Below are the code and all the weights of a small trained network. Each question names an input and a target symbol and asks about switching units off, where a switched-off unit gives its printed mean instead of its output.

import numpy as np


def w(rows, s, z=0):
    codes = np.array(rows[::2]) - 128.0
    scale = np.full(codes.shape[1], s)
    scale[-1] = z or s
    return codes * scale


def f(y):
    return np.maximum(y, 0)


def softmax(a):
    e = np.exp(a - a.max(-1, keepdims=True))
    return e / e.sum(-1, keepdims=True)


def log_softmax(a):
    a = a - a.max(-1, keepdims=True)
    return a - np.log(np.exp(a).sum(-1, keepdims=True))


def net(x, mask):
    ids = ['ΓΘΩβδηλμπτφ'.index(c) for c in x.split()]
    T = len(ids)
    res = E[ids] + P[:T]
    u = 0
    for l in range(2):
        r = res
        for j in range(3):
            rows = slice(2 * j, 2 * j + 2)
            q, k, v = (r @ M[l][rows].T for M in (Q, K, V))
            z = softmax(np.where(np.tri(T) > 0, q @ k.T / 2**0.5, -1e9)) @ v
            o = O[l][rows]
            res = res + np.where(mask[u + j], z, o[:, -1]) @ o[:, :-1]
        u += 3
        y = f(res @ A[l][:, :-1].T + A[l][:, -1])
        res = res + np.where(mask[u : u + 8], y, B[l][:, -1]) @ B[l][:, :-1]
        u += 8
    return log_softmax(res[-1] @ U[:, :-1].T + U[:, -1])


Q, K, V, O, A, B = {}, {}, {}, {}, {}, {}
E = w([
[113,159,112],'Γ',
[86,92,73],'Θ',
[99,107,128],'Ω',
[135,200,59],'β',
[133,179,94],'δ',
[72,48,171],'η',
[94,92,122],'λ',
[143,206,96],'μ',
[135,180,59],'π',
[174,52,248],'τ',
[221,160,133],'φ',
],0.015)
P = w([
[49,166,120],'0',
[153,49,44],'1',
[174,95,91],'2',
[88,210,107],'3',
[193,28,35],'4',
[171,113,116],'5',
[95,223,130],'6',
[193,58,75],'7',
[180,134,128],'8',
[115,247,148],'9',
[183,66,116],'10',
[166,115,129],'11',
[90,223,136],'12',
],0.014)
Q[0] = w([
[32,2,123],'0.h0',
[188,205,87],'0.h0',
[149,159,126],'0.h1',
[103,142,154],'0.h1',
[171,183,153],'0.h2',
[171,124,47],'0.h2',
],0.014)
K[0] = w([
[57,196,174],'0.h0',
[190,7,152],'0.h0',
[91,123,87],'0.h1',
[139,92,78],'0.h1',
[129,162,156],'0.h2',
[120,163,144],'0.h2',
],0.013)
V[0] = w([
[101,94,101],'0.h0',
[134,97,107],'0.h0',
[8,127,160],'0.h1',
[112,98,108],'0.h1',
[101,168,174],'0.h2',
[115,147,153],'0.h2',
],0.011)
O[0] = w([
[80,144,152,250],'0.h0',
[197,29,91,222],'0.h0',
[48,88,224,182],'0.h1',
[164,10,120,206],'0.h1',
[76,101,253,54],'0.h2',
[99,91,150,85],'0.h2',
],0.0043,0.0016)
A[0] = w([
[98,194,137,97],'0.n0',
[179,82,103,106],'0.n1',
[158,226,98,60],'0.n2',
[142,151,33,147],'0.n3',
[121,178,110,1],'0.n4',
[141,70,119,33],'0.n5',
[120,152,221,151],'0.n6',
[72,95,9,178],'0.n7',
],0.012,0.0038)
B[0] = w([
[13,162,68,176],'0.n0',
[86,192,74,208],'0.n1',
[109,114,180,186],'0.n2',
[47,56,114,225],'0.n3',
[254,49,202,145],'0.n4',
[155,158,42,163],'0.n5',
[93,129,92,172],'0.n6',
[165,187,233,254],'0.n7',
],0.0069)
Q[1] = w([
[188,107,183],'1.h0',
[104,159,53],'1.h0',
[85,207,250],'1.h1',
[126,128,146],'1.h1',
[163,128,180],'1.h2',
[138,126,160],'1.h2',
],0.019)
K[1] = w([
[44,199,129],'1.h0',
[227,114,145],'1.h0',
[4,52,95],'1.h1',
[170,86,95],'1.h1',
[149,80,149],'1.h2',
[142,97,139],'1.h2',
],0.016)
V[1] = w([
[134,107,111],'1.h0',
[167,158,151],'1.h0',
[98,28,140],'1.h1',
[84,147,5],'1.h1',
[103,69,228],'1.h2',
[103,161,151],'1.h2',
],0.014)
O[1] = w([
[97,169,137,121],'1.h0',
[84,104,111,45],'1.h0',
[96,2,241,187],'1.h1',
[212,195,215,236],'1.h1',
[143,180,78,187],'1.h2',
[140,154,157,252],'1.h2',
],0.0095,0.0041)
A[1] = w([
[243,66,82,12],'1.n0',
[163,190,56,97],'1.n1',
[122,131,226,33],'1.n2',
[230,203,169,59],'1.n3',
[247,60,124,160],'1.n4',
[187,67,139,137],'1.n5',
[40,197,80,177],'1.n6',
[78,59,159,1],'1.n7',
],0.011,0.0095)
B[1] = w([
[227,46,123,150],'1.n0',
[58,150,100,168],'1.n1',
[204,121,152,180],'1.n2',
[124,76,68,254],'1.n3',
[55,154,132,220],'1.n4',
[60,167,53,172],'1.n5',
[176,61,98,214],'1.n6',
[159,255,87,165],'1.n7',
],0.0099,0.0088)
U = w([
[233,120,141,140],'Γ',
[139,92,187,185],'Θ',
[118,120,170,168],'Ω',
[128,155,133,181],'β',
[138,175,118,90],'δ',
[11,172,135,84],'η',
[107,165,133,147],'λ',
[100,224,154,109],'μ',
[126,178,116,99],'π',
[124,2,133,178],'τ',
[146,163,71,2],'φ',
],0.013,0.0057)

Each question gives the input, a string of symbols that net reads in full, and the target symbol t.
The units are the heads (2 rows each of Q, K, V and O) and the neurons (one row each of A and B). Each row of codes is followed by its name. A weight is (code - 128) times the scale printed after its matrix; where a second scale follows, it is the last column's (O, A, B and U).
mask holds one flag per unit, layer by layer, with each layer's heads first. A switched-off unit (its flag False) gives its mean, the last column of its rows in O or B, instead of its output. The means were averaged over made-up inputs and are rounded, as every weight is.
A unit's drop is (log p(t) with every unit on - log p(t) with that unit switched off) / (log p(t) with every unit on - log p(t) with every unit switched off).
The circuit of an input: a set's keep is (log p(t) with only the set's units on - log p(t) with every unit switched off) / (log p(t) with every unit on - log p(t) with every unit switched off). Starting from the 12 units with the biggest drops (on a tie, the unit counted first), units are removed one at a time, each time the one whose removal leaves the highest keep (on an exact tie, the one counted first), for as long as the keep stays at least 0.8.
circuit, biggest first: the units of the circuit, biggest drop first
most important unit: the unit with the biggest drop
k most important neurons: the k neurons with the biggest drops, biggest first
top k neurons in layer l: the k neurons of layer l with the biggest drops, biggest first
heads that matter: for each layer, one digit per head in row order, 1 if its drop is at least 0.15 and else 0, layers parted by /
input Γ η Θ φ, target Γ: 4 most important neurons => (0.n0, 0.n6, 1.n3, 1.n2)
input Γ μ μ Γ μ Γ Γ Ω τ Ω π, target τ: most important unit => 0.n3
input τ Ω μ τ β τ Θ Γ λ τ, target η: circuit, biggest first => (0.n7, 1.h1, 1.n7, 0.h2)
input μ Γ η Θ τ τ π, target φ: top 3 neurons in layer 1 => (1.n3, 1.n6, 1.n1)
input η η π η Γ π Γ Γ Γ τ π, target τ: circuit, biggest first => (1.h1, 1.n6)
input Γ β λ Γ Θ β μ Ω Γ τ η η Γ, target Γ: circuit, biggest first => (1.h1, 1.n2)
input η τ μ Θ, target μ: 2 most important neurons => (1.n7, 0.n7)
input Θ λ τ Θ φ Θ Θ, target τ: 3 most important neurons => (0.n7, 1.n6, 0.n3)
input τ τ Ω η φ μ δ λ π δ, target η: circuit, biggest first => (1.h1, 0.n6, 0.h2)
input Θ φ τ Θ Γ η Ω π Ω Γ π τ Ω, target τ: circuit, biggest first => (0.n7, 1.h1)
input Θ η Γ Ω Γ Θ Γ Γ τ Γ τ τ Γ, target τ: 3 most important neurons => (0.n7, 1.n6, 0.n3)
input τ Γ Θ Θ η τ Γ Γ η τ η Θ μ, target η: circuit, biggest first => (0.n7, 0.n0)
input τ Γ η μ, target η: circuit, biggest first => (1.h1, 0.n0)
input Γ μ δ Γ Ω Γ β, target Γ: 2 most important neurons => (0.n7, 1.n2)
input τ τ η π Θ λ δ Γ τ π φ, target φ: heads that matter => 000 / 010
input μ β Θ Γ Ω φ Γ Ω Γ φ Γ, target φ: 2 most important neurons => (0.n3, 1.n6)
input Γ Γ η δ, target Γ: most important unit => 0.h1
input Γ Θ Ω φ Γ η β, target Γ: top 2 neurons in layer 1 => (1.n2, 1.n4)
input τ Γ Γ τ Γ Γ η η τ Ω μ, target τ: 3 most important neurons => (0.n3, 0.n7, 1.n7)
input Θ λ μ Ω, target τ: most important unit => 0.n7
input Ω Γ Γ τ λ τ λ φ τ Θ β, target τ: circuit, biggest first => (0.n3, 1.h1)
input η μ τ τ η Γ λ, target μ: top 2 neurons in layer 0 => (0.n7, 0.n6)
